Below is a small trained network, with its code and all its weights. Each question gives an input and a class and asks what happens when units are switched off, that is, made to give their printed mean instead of their output.

import numpy as np


def w(rows, s, z=0):
    codes = np.array(rows[::2]) - 128.0
    scale = np.full(codes.shape[1], s)
    scale[-1] = z or s
    return codes * scale


def norm(h):
    return h / np.sqrt((h * h).mean(-1, keepdims=True) + 1e-5)


def f(y):
    return np.maximum(y, 0)


def log_softmax(a):
    a = a - a.max(-1, keepdims=True)
    return a - np.log(np.exp(a).sum(-1, keepdims=True))


def net(x, mask):
    res = np.array(x, float).reshape(1, 3) / 4 @ E
    u = 0
    for l in range(4):
        y = f(norm(res) @ A[l][:, :-1].T + A[l][:, -1])
        res = res + np.where(mask[u : u + 8], y, B[l][:, -1]) @ B[l][:, :-1]
        u += 8
    return log_softmax(norm(res)[-1] @ U[:, :-1].T + U[:, -1])


A, B = {}, {}
E = w([
[171,157,168,116,131,63],'x0',
[129,80,2,166,143,105],'x1',
[93,135,130,244,117,109],'x2',
],0.0035)
A[0] = w([
[118,68,30,200,95,198,98],'L0N1',
[230,56,63,16,159,98,110],'L0N2',
[218,79,23,70,170,98,3],'L0N3',
[226,146,205,58,163,186,86],'L0N4',
[198,149,6,5,203,131,109],'L0N5',
[53,64,227,215,157,138,89],'L0N6',
[75,63,183,88,117,223,55],'L0N7',
[112,138,240,30,84,204,89],'L0N8',
],0.0025,0.0022)
B[0] = w([
[41,123,49,116,83,80,236],'L0N1',
[186,144,9,53,80,33,242],'L0N2',
[158,2,149,145,105,155,189],'L0N3',
[14,169,141,142,208,135,216],'L0N4',
[248,101,96,111,61,16,249],'L0N5',
[150,170,109,50,90,72,197],'L0N6',
[167,32,175,125,116,159,168],'L0N7',
[77,165,229,32,197,189,247],'L0N8',
],0.0031,0.0021)
A[1] = w([
[207,214,158,140,105,66,86],'L1N1',
[144,130,224,134,168,253,12],'L1N2',
[124,125,233,71,171,214,80],'L1N3',
[60,125,77,215,237,171,8],'L1N4',
[158,232,163,105,169,52,193],'L1N5',
[92,76,49,158,56,139,108],'L1N6',
[48,95,43,199,166,166,80],'L1N7',
[152,149,250,205,139,71,70],'L1N8',
],0.0032,0.0016)
B[1] = w([
[120,128,100,188,87,122,195],'L1N1',
[136,89,163,45,70,190,196],'L1N2',
[95,231,182,65,99,194,242],'L1N3',
[67,176,177,173,177,93,171],'L1N4',
[65,139,51,166,87,177,250],'L1N5',
[97,95,195,118,144,43,239],'L1N6',
[94,193,202,106,172,4,223],'L1N7',
[207,108,2,181,87,204,208],'L1N8',
],0.0037,0.0024)
A[2] = w([
[110,36,57,211,217,15,39],'L2N1',
[205,155,163,79,136,104,134],'L2N2',
[183,90,77,115,116,122,60],'L2N3',
[88,169,144,55,117,112,124],'L2N4',
[158,2,68,85,132,113,3],'L2N5',
[127,154,91,227,150,118,46],'L2N6',
[194,77,79,43,189,127,223],'L2N7',
[172,33,92,100,136,115,63],'L2N8',
],0.0043,0.00078)
B[2] = w([
[114,131,214,86,131,145,254],'L2N1',
[29,126,92,173,182,136,165],'L2N2',
[174,90,192,125,133,163,168],'L2N3',
[99,87,80,97,170,76,183],'L2N4',
[214,49,159,108,12,105,188],'L2N5',
[129,84,119,112,253,165,174],'L2N6',
[204,151,83,209,63,42,192],'L2N7',
[230,36,153,141,9,92,173],'L2N8',
],0.0037,0.0046)
A[3] = w([
[170,160,94,99,182,85,83],'L3N1',
[110,135,134,206,72,146,133],'L3N2',
[80,107,215,99,135,131,101],'L3N3',
[73,80,140,127,125,86,133],'L3N4',
[181,124,125,194,142,107,122],'L3N5',
[190,32,101,115,147,136,138],'L3N6',
[185,107,112,227,139,128,5],'L3N7',
[102,127,168,91,90,253,91],'L3N8',
],0.0056,0.0015)
B[3] = w([
[61,149,62,138,81,70,155],'L3N1',
[96,139,78,159,99,81,181],'L3N2',
[136,62,111,131,208,155,235],'L3N3',
[111,120,208,193,164,90,210],'L3N4',
[91,38,76,40,122,254,184],'L3N5',
[198,157,149,196,97,149,221],'L3N6',
[53,79,90,56,112,212,169],'L3N7',
[231,130,149,141,189,108,255],'L3N8',
],0.0047,0.0033)
U = w([
[189,203,128,227,86,171,124],'0',
[138,98,126,146,120,147,2],'1',
[172,160,222,60,221,223,156],'2',
[250,39,96,133,18,54,148],'3',
[62,83,21,178,81,232,130],'4',
[78,186,55,56,115,59,111],'5',
[27,79,178,210,211,56,149],'6',
],0.013,0.0099)

Each question gives the input, the list of numbers given to net, and the class t.
The units are the neurons (one row each of A and B). Each row of codes is followed by its name. A weight is (code - 128) times the scale printed after its matrix; where a second scale follows, it is the last column's (A, B and U).
mask holds one flag per neuron, layer by layer. A switched-off neuron (its flag False) gives its mean, the last column of its row in B, instead of its output. The means were averaged over made-up inputs and are rounded, as every weight is.
A unit's drop is (log p(t) with every unit on - log p(t) with that unit switched off) / (log p(t) with every unit on - log p(t) with every unit switched off).
The circuit of an input: a set's keep is (log p(t) with only the set's units on - log p(t) with every unit switched off) / (log p(t) with every unit on - log p(t) with every unit switched off). Starting from the 12 units with the biggest drops (on a tie, the unit counted first), units are removed one at a time, each time the one whose removal leaves the highest keep (on an exact tie, the one counted first), for as long as the keep stays at least 0.8.
units of the circuit, in order: the units of the circuit, biggest drop first
top k neurons: the k neurons with the biggest drops, biggest first
drop of u: that unit's drop, to one decimal
input [-4,-1,-5], class 3: units of the circuit, in order -> (L2N7)
input [-3,-5,7], class 4: units of the circuit, in order -> (L1N8, L2N1, L3N7)
input [-8,-7,7], class 2: units of the circuit, in order -> (L3N8, L2N7, L1N2)
input [6,-7,8], class 4: top 2 neurons -> (L1N8, L2N1)
input [8,-2,0], class 0: top 2 neurons -> (L0N5, L2N7)
input [4,-2,-3], class 5: top 3 neurons -> (L2N4, L2N1, L0N2)
input [-3,-1,-6], class 3: top 3 neurons -> (L0N5, L0N2, L1N7)
input [5,-6,6], class 0: top 3 neurons -> (L0N5, L0N2, L2N7)
input [1,-1,-2], class 5: top 2 neurons -> (L0N2, L2N1)
input [0,-6,7], class 0: top 4 neurons -> (L0N5, L0N2, L2N7, L3N8)
input [7,-5,4], class 0: top 4 neurons -> (L0N5, L0N2, L2N7, L1N8)
input [0,-1,-3], class 5: top 2 neurons -> (L0N8, L0N2)
input [-3,-2,-8], class 5: top 3 neurons -> (L0N8, L0N2, L0N4)
input [-8,-1,-2], class 2: units of the circuit, in order -> (L3N8)
input [4,-7,6], class 0: drop of L1N8 -> 0.4
input [-1,-2,2], class 0: drop of L2N3 -> 0.1
input [4,-4,2], class 0: drop of L2N7 -> -0.1
